Here is a tiny trained network, its code and every weight. The questions are about switching its units off for an input and a target symbol, where a switched-off unit gives its printed mean instead of its output.

import numpy as np


def w(rows, s, z=0):
    codes = np.array(rows[::2]) - 128.0
    scale = np.full(codes.shape[1], s)
    scale[-1] = z or s
    return codes * scale


def f(y):
    return y / 2 * (1 + np.tanh(0.7978845608 * (y + 0.044715 * y**3)))


def softmax(a):
    e = np.exp(a - a.max(-1, keepdims=True))
    return e / e.sum(-1, keepdims=True)


def log_softmax(a):
    a = a - a.max(-1, keepdims=True)
    return a - np.log(np.exp(a).sum(-1, keepdims=True))


def net(x, mask):
    ids = ['αβγδζμξπστψω'.index(c) for c in x.split()]
    T = len(ids)
    res = E[ids] + P[:T]
    q, k, v = (res @ M[0].T for M in (Q, K, V))
    z = softmax(np.where(np.tri(T) > 0, q @ k.T / 2**0.5, -1e9)) @ v
    res = res + np.where(mask[0], z, O[0][:, -1]) @ O[0][:, :-1]
    y = f(res @ A[0][:, :-1].T + A[0][:, -1])
    res = res + np.where(mask[1:9], y, B[0][:, -1]) @ B[0][:, :-1]
    return log_softmax(res[-1] @ U[:, :-1].T + U[:, -1])


Q, K, V, O, A, B = {}, {}, {}, {}, {}, {}
E = w([
[117,171,146,98,135,157],'α',
[123,156,145,117,130,143],'β',
[141,147,139,117,134,143],'γ',
[84,197,162,99,156,154],'δ',
[126,158,153,138,125,126],'ζ',
[89,148,170,146,119,124],'μ',
[9,153,215,156,120,117],'ξ',
[168,71,137,143,78,130],'π',
[219,172,88,158,72,118],'σ',
[153,218,116,141,79,112],'τ',
[70,249,113,58,99,178],'ψ',
[58,160,115,205,155,44],'ω',
],0.015)
P = w([
[222,219,149,190,167,176],'0',
[154,111,174,43,164,86],'1',
[108,179,139,160,171,196],'2',
[111,105,151,12,148,92],'3',
[136,88,141,212,115,168],'4',
[96,118,166,63,102,62],'5',
[119,95,102,187,105,179],'6',
[75,142,168,97,55,57],'7',
[98,95,101,207,53,181],'8',
[157,143,113,31,31,116],'9',
],0.011)
Q[0] = w([
[130,150,54,204,207,247],'head 0',
[88,125,60,110,128,56],'head 0',
],0.016)
K[0] = w([
[196,136,235,124,253,161],'head 0',
[89,111,17,134,153,34],'head 0',
],0.012)
V[0] = w([
[73,113,58,220,253,2],'head 0',
[233,189,11,103,57,50],'head 0',
],0.011)
O[0] = w([
[134,75,221,95,133,183,149],'head 0',
[148,133,35,11,192,172,2],'head 0',
],0.012,0.0086)
A[0] = w([
[148,190,108,246,150,200,61],'neuron 0',
[148,104,109,212,110,199,122],'neuron 1',
[36,91,81,132,219,15,73],'neuron 2',
[205,59,121,110,89,64,100],'neuron 3',
[98,183,100,193,171,216,254],'neuron 4',
[76,88,133,54,129,107,102],'neuron 5',
[26,117,131,150,168,168,54],'neuron 6',
[151,43,65,169,145,23,111],'neuron 7',
],0.011,0.0034)
B[0] = w([
[161,90,122,36,207,136,252],'neuron 0',
[84,161,105,170,161,178,210],'neuron 1',
[244,215,44,125,122,133,154],'neuron 2',
[164,77,127,80,103,80,127],'neuron 3',
[158,83,199,227,77,141,203],'neuron 4',
[142,87,88,53,120,144,159],'neuron 5',
[146,131,9,112,123,116,211],'neuron 6',
[212,145,134,125,43,127,137],'neuron 7',
],0.015,0.011)
U = w([
[125,107,107,122,105,100,11],'α',
[115,113,105,120,94,112,2],'β',
[246,111,154,200,122,238,163],'γ',
[115,153,130,113,126,85,48],'δ',
[64,38,8,216,92,206,178],'ζ',
[112,171,171,89,137,29,132],'μ',
[65,199,227,116,44,6,186],'ξ',
[140,103,111,130,66,13,100],'π',
[123,113,55,85,148,120,51],'σ',
[79,177,72,67,187,66,137],'τ',
[124,255,113,125,9,188,81],'ψ',
[70,83,147,5,70,137,206],'ω',
],0.0046,0.0047)

Each question gives the input, a string of symbols that net reads in full, and the target symbol t.
The units are the heads (2 rows each of Q, K, V and O) and the neurons (one row each of A and B). Each row of codes is followed by its name. A weight is (code - 128) times the scale printed after its matrix; where a second scale follows, it is the last column's (O, A, B and U).
mask holds one flag per unit, heads first, then neurons. A switched-off unit (its flag False) gives its mean, the last column of its rows in O or B, instead of its output. The means were averaged over made-up inputs and are rounded, as every weight is.
A unit's drop is (log p(t) with every unit on - log p(t) with that unit switched off) / (log p(t) with every unit on - log p(t) with every unit switched off).
The circuit of an input: a set's keep is (log p(t) with only the set's units on - log p(t) with every unit switched off) / (log p(t) with every unit on - log p(t) with every unit switched off). Starting from all 9 units, units are removed one at a time, each time the one whose removal leaves the highest keep (on an exact tie, the one counted first), for as long as the keep stays at least 0.8.
circuit, biggest first: the units of the circuit, biggest drop first
unit that matters most: the unit with the biggest drop
top k neurons: the k neurons with the biggest drops, biggest first
drop of u: that unit's drop, to one decimal
input ψ β δ π, target π: top 2 neurons	(neuron 3; neuron 1)
input δ ξ ω, target γ: circuit, biggest first	(neuron 4; neuron 2)
input ξ γ γ τ, target τ: circuit, biggest first	(head 0)
input ω π ψ μ σ ξ ξ α ξ ψ, target ψ: circuit, biggest first	(head 0; neuron 0; neuron 2)
input ξ γ ξ ω β ξ α ω ξ δ, target ω: circuit, biggest first	(head 0; neuron 4)
input ξ γ τ ξ, target τ: circuit, biggest first	(neuron 4; head 0)
input μ ξ δ τ δ π ψ β, target ψ: circuit, biggest first	(head 0; neuron 2; neuron 0)
input ξ ψ σ ξ, target ψ: circuit, biggest first	(neuron 2; head 0)
input β ξ ω ξ, target ω: circuit, biggest first	(head 0; neuron 5)
input δ ω ξ ψ ψ π, target ψ: top 2 neurons	(neuron 7; neuron 2)
input β γ ξ β, target ξ: circuit, biggest first	(neuron 0; head 0; neuron 6)
input ω ξ ξ μ ξ μ ω ω δ α, target ω: circuit, biggest first	(head 0; neuron 5)
input α ξ ω ξ ω ψ ψ ξ ω β, target ω: circuit, biggest first	(head 0; neuron 4)
input δ ξ ξ ω ψ ψ δ β, target ψ: circuit, biggest first	(head 0; neuron 0; neuron 2)
input β ξ α ζ, target ξ: circuit, biggest first	(neuron 0; neuron 6)
input ω μ ω ζ, target ω: circuit, biggest first	(head 0; neuron 5)
input δ ξ δ β ξ ζ ω, target γ: unit that matters most	neuron 7
input ξ ψ ξ ξ γ ω α ψ δ ζ, target ψ: top 2 neurons	(neuron 0; neuron 7)
input ω ξ β π ξ ξ ξ α, target ξ: drop of head 0	0.1
input ξ μ ψ μ μ ξ ω α, target ω: drop of neuron 5	0.2
input ξ α δ ξ ω β ψ ω ω δ, target ω: drop of head 0	1.3
input ξ ξ ξ, target ζ: drop of neuron 3	0.0
